108 292 35
53 209 26
164 420 49
43 188 28
|
292 35
209 26

126 223 -232 71
179 -360 -343 15
-249 269 -430 -173
|
223 -232
-360 -343

70 -139 -156 -147 -113
-37 308 362 324 87
-15 251 266 204 42
-16 -485 -572 -260 -3
|
-139 -156
308 362

-1 22 2 2
-360 -43 -24 170
442 -42 -159 146
-39 -50 118 -377
-2 -50 -1 1
|
22 2
-43 -24

-453 182 28 -126 27
-265 85 -10 -23 107
-385 -19 0 402 38
40 88 -46 0 79
87 48 49 -105 159
|
182 28
85 -10

-103 9 -442
73 79 251
49 -77 116
-101 21 26
|
9 -442
79 251

232 -101 -482 -238 429
-220 177 -371 -275 -506
208 459 54 -81 149
87 326 120 -385 369
|
-101 -482
177 -371
---
-150 68 86
42 -93 -67
-165 92 119
-198 -188 -211
-186 -361 -344
329 27 -31
273 337 375
-159 -165 -171
316 103 99
518 70 65
-149 -151 -175
383 29 15
|
-186 -361 -344
-198 -188 -211
-159 -165 -171
-149 -151 -175
42 -93 -67
329 27 -31
383 29 15
-150 68 86
518 70 65
-165 92 119
316 103 99
273 337 375

20 67 -221 -358 -50 22 -211 -20 100 -52 -16 44 -4 -328 14
6 -13 1 122 -38 -68 61 -22 -77 -547 -28 60 -80 107 24
-82 -60 -17 54 44 -105 291 -68 30 -8 -19 23 -2 -107 167
-89 58 -85 5 65 -39 -89 126 -25 -314 107 65 -20 -40 159
5 -1 156 -237 9 -6 -70 36 15 341 -52 -163 -14 398 -66
|
-82 -60 -17 54 44 -105 291 -68 30 -8 -19 23 -2 -107 167
6 -13 1 122 -38 -68 61 -22 -77 -547 -28 60 -80 107 24
5 -1 156 -237 9 -6 -70 36 15 341 -52 -163 -14 398 -66
-89 58 -85 5 65 -39 -89 126 -25 -314 107 65 -20 -40 159
20 67 -221 -358 -50 22 -211 -20 100 -52 -16 44 -4 -328 14

-345 76 -293 105 389 411 45
88 -232 414 -230 -113 -294 106
|
88 -232 414 -230 -113 -294 106
-345 76 -293 105 389 411 45

46 -17 118 542
-145 -35 -327 576
|
-145 -35 -327 576
46 -17 118 542

-182 -36 -90 -96 -106 -119 28 -160 -113 -29 -75 -90 -69 -149
312 137 106 256 218 174 71 90 26 44 92 232 66 248
221 192 113 196 165 110 118 -32 -27 25 83 198 12 153
-370 -331 -148 -306 -255 -187 -192 145 69 -98 -163 -440 21 -342
|
-370 -331 -148 -306 -255 -187 -192 145 69 -98 -163 -440 21 -342
-182 -36 -90 -96 -106 -119 28 -160 -113 -29 -75 -90 -69 -149
312 137 106 256 218 174 71 90 26 44 92 232 66 248
221 192 113 196 165 110 118 -32 -27 25 83 198 12 153

-31 276 -98 134 318 184
89 83 -40 85 60 -88
413 14 178 -52 14 -335
-29 247 -84 184 130 -72
-477 -13 -115 190 -248 36
-438 241 -144 247 32 135
-229 -98 -16 185 -384 -282
-370 -163 -88 157 -428 -158
161 79 -123 23 251 137
-147 41 78 160 -259 -308
|
-370 -163 -88 157 -428 -158
-229 -98 -16 185 -384 -282
-477 -13 -115 190 -248 36
413 14 178 -52 14 -335
-147 41 78 160 -259 -308
161 79 -123 23 251 137
89 83 -40 85 60 -88
-438 241 -144 247 32 135
-29 247 -84 184 130 -72
-31 276 -98 134 318 184

-34 256 75 -123 338 -154 85
-308 226 -83 -161 513 -372 206
342 -375 -425 -125 -177 -261 350
|
342 -375 -425 -125 -177 -261 350
-308 226 -83 -161 513 -372 206
-34 256 75 -123 338 -154 85
---
-71 -331 -302
-82 -13 -25
-102 -165 -212
-135 -536 -437
|
-302 -13 -102

-450 209 -35
-228 89 -5
-255 184 62
41 159 213
-93 96 4
|
-35 89 -255

205 121 454
535 -147 431
-493 -211 -557
|
454 -147 -493

452 -367 -171 144 -458
-313 473 279 17 508
-328 471 294 24 486
-344 464 284 16 487
-439 106 -47 -79 250
|
-458 17 294 464 -439

-487 -14 -247
-211 167 96
|
-247 167

-141 76 -35 133
70 49 86 -49
-15 141 68 65
-207 17 -3 -417
|
133 86 141 -207

62 -306 -390 -308 -314
-199 -136 -76 -212 -205
492 187 -45 247 244
|
-314 -212 -45

-18 124 -43
77 -31 119
98 76 135
-449 27 -458
|
-43 -31 98

16 509
30 422
80 162
219 -440
|
509 30
---
16 0
-412 141
-53 214
84 196
147 99
-124 263
|
263 -124
99 147
196 84
214 -53
141 -412
0 16

61 -195 -116 -277 -175
-117 42 -251 7 -234
42 102 74 -109 -342
94 -132 138 -49 127
-49 -65 -180 -160 96
-81 425 -44 434 59
-25 184 49 340 -504
|
-504 340 49 184 -25
59 434 -44 425 -81
96 -160 -180 -65 -49
127 -49 138 -132 94
-342 -109 74 102 42
-234 7 -251 42 -117
-175 -277 -116 -195 61

126 501
-296 -357
-455 -381
-359 157
-151 22
-196 175
210 -410
-160 -466
-83 -215
438 -214
458 437
|
437 458
-214 438
-215 -83
-466 -160
-410 210
175 -196
22 -151
157 -359
-381 -455
-357 -296
501 126

-248 15 -16 -45 519 -29 159 53 69 -60 -207 213
142 -142 -64 150 -359 -81 -66 21 45 -24 34 380
-61 -123 -136 46 -112 -73 -160 -1 43 -56 70 183
-11 13 60 -40 -390 30 124 -20 29 -65 -127 271
-69 44 28 138 48 -29 -63 26 6 32 -150 219
-156 -380 -29 41 -489 44 -22 78 -40 -23 118 144
-32 52 -186 36 57 54 41 1 -72 11 -21 3
|
3 -21 11 -72 1 41 54 57 36 -186 52 -32
144 118 -23 -40 78 -22 44 -489 41 -29 -380 -156
219 -150 32 6 26 -63 -29 48 138 28 44 -69
271 -127 -65 29 -20 124 30 -390 -40 60 13 -11
183 70 -56 43 -1 -160 -73 -112 46 -136 -123 -61
380 34 -24 45 21 -66 -81 -359 150 -64 -142 142
213 -207 -60 69 53 159 -29 519 -45 -16 15 -248

33 -73 18 -158 -207 -357 72 -476 -299 -168 62 -173 94 -148
153 -8 -147 29 123 32 387 220 107 274 527 128 165 15
|
15 165 128 527 274 107 220 387 32 123 29 -147 -8 153
-148 94 -173 62 -168 -299 -476 72 -357 -207 -158 18 -73 33

-115 -108 69 -4 32 -21 12 47 -69 -56 -249 1 -78 -59
-245 -47 110 -322 74 -135 -10 -146 86 115 -24 -86 -275 32
-20 112 202 -160 -47 -102 252 -152 67 92 3 -113 -167 -26
191 -32 140 119 -18 129 26 192 -139 -264 -13 88 217 -136
-14 166 -189 119 -86 -142 506 13 -52 130 94 -284 -181 59
111 -51 -24 41 8 -28 -51 24 195 -136 -143 -57 -275 72
|
72 -275 -57 -143 -136 195 24 -51 -28 8 41 -24 -51 111
59 -181 -284 94 130 -52 13 506 -142 -86 119 -189 166 -14
-136 217 88 -13 -264 -139 192 26 129 -18 119 140 -32 191
-26 -167 -113 3 92 67 -152 252 -102 -47 -160 202 112 -20
32 -275 -86 -24 115 86 -146 -10 -135 74 -322 110 -47 -245
-59 -78 1 -249 -56 -69 47 12 -21 32 -4 69 -108 -115
